Here is a tiny trained network, its code and every weight. The questions are about switching its units off for an input and a target symbol, where a switched-off unit gives its printed mean instead of its output.

import numpy as np


def w(rows, s, z=0):
    codes = np.array(rows[::2]) - 128.0
    scale = np.full(codes.shape[1], s)
    scale[-1] = z or s
    return codes * scale


def f(y):
    return np.maximum(y, 0)


def softmax(a):
    e = np.exp(a - a.max(-1, keepdims=True))
    return e / e.sum(-1, keepdims=True)


def log_softmax(a):
    a = a - a.max(-1, keepdims=True)
    return a - np.log(np.exp(a).sum(-1, keepdims=True))


def net(x, mask):
    ids = ['αβγδεζηθλμξπστφψ'.index(c) for c in x.split()]
    T = len(ids)
    res = E[ids] + P[:T]
    r = res
    for j in range(3):
        rows = slice(2 * j, 2 * j + 2)
        q, k, v = (r @ M[0][rows].T for M in (Q, K, V))
        z = softmax(np.where(np.tri(T) > 0, q @ k.T / 2**0.5, -1e9)) @ v
        o = O[0][rows]
        res = res + np.where(mask[j], z, o[:, -1]) @ o[:, :-1]
    y = f(res @ A[0][:, :-1].T + A[0][:, -1])
    res = res + np.where(mask[3:7], y, B[0][:, -1]) @ B[0][:, :-1]
    return log_softmax(res[-1] @ U[:, :-1].T + U[:, -1])


Q, K, V, O, A, B = {}, {}, {}, {}, {}, {}
E = w([
[126,108,147,138,149],'α',
[145,162,147,140,50],'β',
[143,86,156,164,128],'γ',
[170,109,203,198,112],'δ',
[173,114,114,145,63],'ε',
[179,140,178,136,67],'ζ',
[144,168,148,138,185],'η',
[95,133,108,108,66],'θ',
[141,119,158,105,90],'λ',
[178,119,29,118,242],'μ',
[82,124,111,161,119],'ξ',
[79,165,159,128,155],'π',
[118,148,35,76,138],'σ',
[147,194,96,145,78],'τ',
[145,136,124,120,73],'φ',
[232,98,6,172,243],'ψ',
],0.017)
P = w([
[151,91,155,1,47],'0',
[133,159,115,82,128],'1',
[127,167,100,87,142],'2',
[119,154,97,113,159],'3',
[113,107,131,183,185],'4',
[95,127,100,172,202],'5',
[91,136,96,170,199],'6',
[75,125,91,180,200],'7',
],0.0088)
Q[0] = w([
[91,114,142,186,170],'H1',
[165,150,150,118,123],'H1',
[73,79,121,175,120],'H2',
[111,138,142,182,188],'H2',
[142,165,139,65,2],'H3',
[202,85,28,30,211],'H3',
],0.023)
K[0] = w([
[88,170,67,211,124],'H1',
[105,119,113,109,125],'H1',
[143,176,150,200,135],'H2',
[68,174,79,206,167],'H2',
[132,97,191,117,4],'H3',
[173,200,6,81,83],'H3',
],0.022)
V[0] = w([
[217,230,155,179,142],'H1',
[61,157,130,74,213],'H1',
[38,182,168,121,71],'H2',
[107,51,4,200,45],'H2',
[114,179,70,152,78],'H3',
[148,149,103,121,125],'H3',
],0.02)
O[0] = w([
[126,129,254,119,153,181],'H1',
[131,212,118,179,86,61],'H1',
[137,37,144,247,92,1],'H2',
[13,103,52,122,72,144],'H2',
[163,122,181,141,100,100],'H3',
[127,156,150,152,124,152],'H3',
],0.013,0.0088)
A[0] = w([
[73,173,127,107,171,4],'N1',
[120,154,130,101,10,91],'N2',
[104,177,197,137,140,150],'N3',
[159,129,172,168,39,35],'N4',
],0.013,0.004)
B[0] = w([
[210,18,164,208,90,253],'N1',
[198,154,215,105,125,165],'N2',
[75,127,66,148,63,216],'N3',
[2,200,87,163,183,159],'N4',
],0.0081,0.018)
U = w([
[254,102,49,174,171,161],'α',
[181,92,191,148,179,2],'β',
[127,119,50,188,79,95],'γ',
[204,213,178,120,142,139],'δ',
[125,144,135,84,221,214],'ε',
[158,197,88,117,70,161],'ζ',
[137,136,167,159,140,145],'η',
[214,134,84,174,135,209],'θ',
[180,150,103,239,160,111],'λ',
[113,71,177,205,125,52],'μ',
[137,207,117,132,115,232],'ξ',
[132,183,39,82,182,202],'π',
[153,123,164,159,24,59],'σ',
[154,108,115,154,138,90],'τ',
[68,127,100,52,125,159],'φ',
[139,170,162,64,83,106],'ψ',
],0.0069,0.0043)

Each question gives the input, a string of symbols that net reads in full, and the target symbol t.
The units are the heads (2 rows each of Q, K, V and O) and the neurons (one row each of A and B). Each row of codes is followed by its name. A weight is (code - 128) times the scale printed after its matrix; where a second scale follows, it is the last column's (O, A, B and U).
mask holds one flag per unit, heads first, then neurons. A switched-off unit (its flag False) gives its mean, the last column of its rows in O or B, instead of its output. The means were averaged over made-up inputs and are rounded, as every weight is.
A unit's drop is (log p(t) with every unit on - log p(t) with that unit switched off) / (log p(t) with every unit on - log p(t) with every unit switched off).
The circuit of an input: a set's keep is (log p(t) with only the set's units on - log p(t) with every unit switched off) / (log p(t) with every unit on - log p(t) with every unit switched off). Starting from all 7 units, units are removed one at a time, each time the one whose removal leaves the highest keep (on an exact tie, the one counted first), for as long as the keep stays at least 0.8.
circuit, biggest first: the units of the circuit, biggest drop first
most important unit: the unit with the biggest drop
k most important neurons: the k neurons with the biggest drops, biggest first
which heads matter: for each layer, one digit per head in row order, 1 if its drop is at least 0.15 and else 0, layers parted by /
drop when u is switched off: that unit's drop, to one decimal
input π μ ψ β, target λ: circuit, biggest first	[H2; N4]
input ε ε ε δ θ ζ, target φ: most important unit	N1
input γ γ λ, target π: circuit, biggest first	[N1; H1]
input ε ε ξ ε ε, target φ: circuit, biggest first	[N1; H2]
input β β ε ε δ, target ε: circuit, biggest first	[N1; H1]
input γ τ δ β, target π: circuit, biggest first	[N1; H1]
input μ ε β σ, target δ: 2 most important neurons	[N2; N1]
input μ ψ η β, target δ: circuit, biggest first	[N2; H2; H3]
input δ φ σ β, target ε: circuit, biggest first	[H1; H3; N3]
input λ γ α π θ ψ ε α, target σ: circuit, biggest first	[N1; H2; H1; N3]
input ε τ φ ε δ φ β, target φ: 2 most important neurons	[N1; N2]
input σ ε ε, target ζ: circuit, biggest first	[H1; N1; N2]
input γ ε π γ, target λ: circuit, biggest first	[H2; H1; N4]
input η π η δ π ξ ε η, target γ: circuit, biggest first	[H2; H1]
input ε π β, target φ: most important unit	H1
input δ γ ψ σ η, target σ: 3 most important neurons	[N1; N3; N4]
input ζ ξ β ψ δ, target σ: 2 most important neurons	[N1; N3]
input σ β θ, target ζ: 2 most important neurons	[N1; N2]
input λ ε μ, target α: 2 most important neurons	[N1; N4]
input ψ ε τ ε γ, target μ: circuit, biggest first	[H2]
input ε λ η σ ψ θ ξ, target σ: circuit, biggest first	[N1; H2; H1; N2]
input γ ψ θ, target π: circuit, biggest first	[H1; N1]
input ψ γ ε ε, target ψ: which heads matter	011
input π ε γ φ, target λ: 2 most important neurons	[N4; N3]
input λ θ μ φ, target α: 2 most important neurons	[N3; N4]
input γ ε ε δ ε ε α ε, target φ: 2 most important neurons	[N1; N2]
input α ζ τ τ δ, target μ: most important neuron	[N3]
input ε θ σ π ψ α, target σ: drop when H2 is switched off	0.5
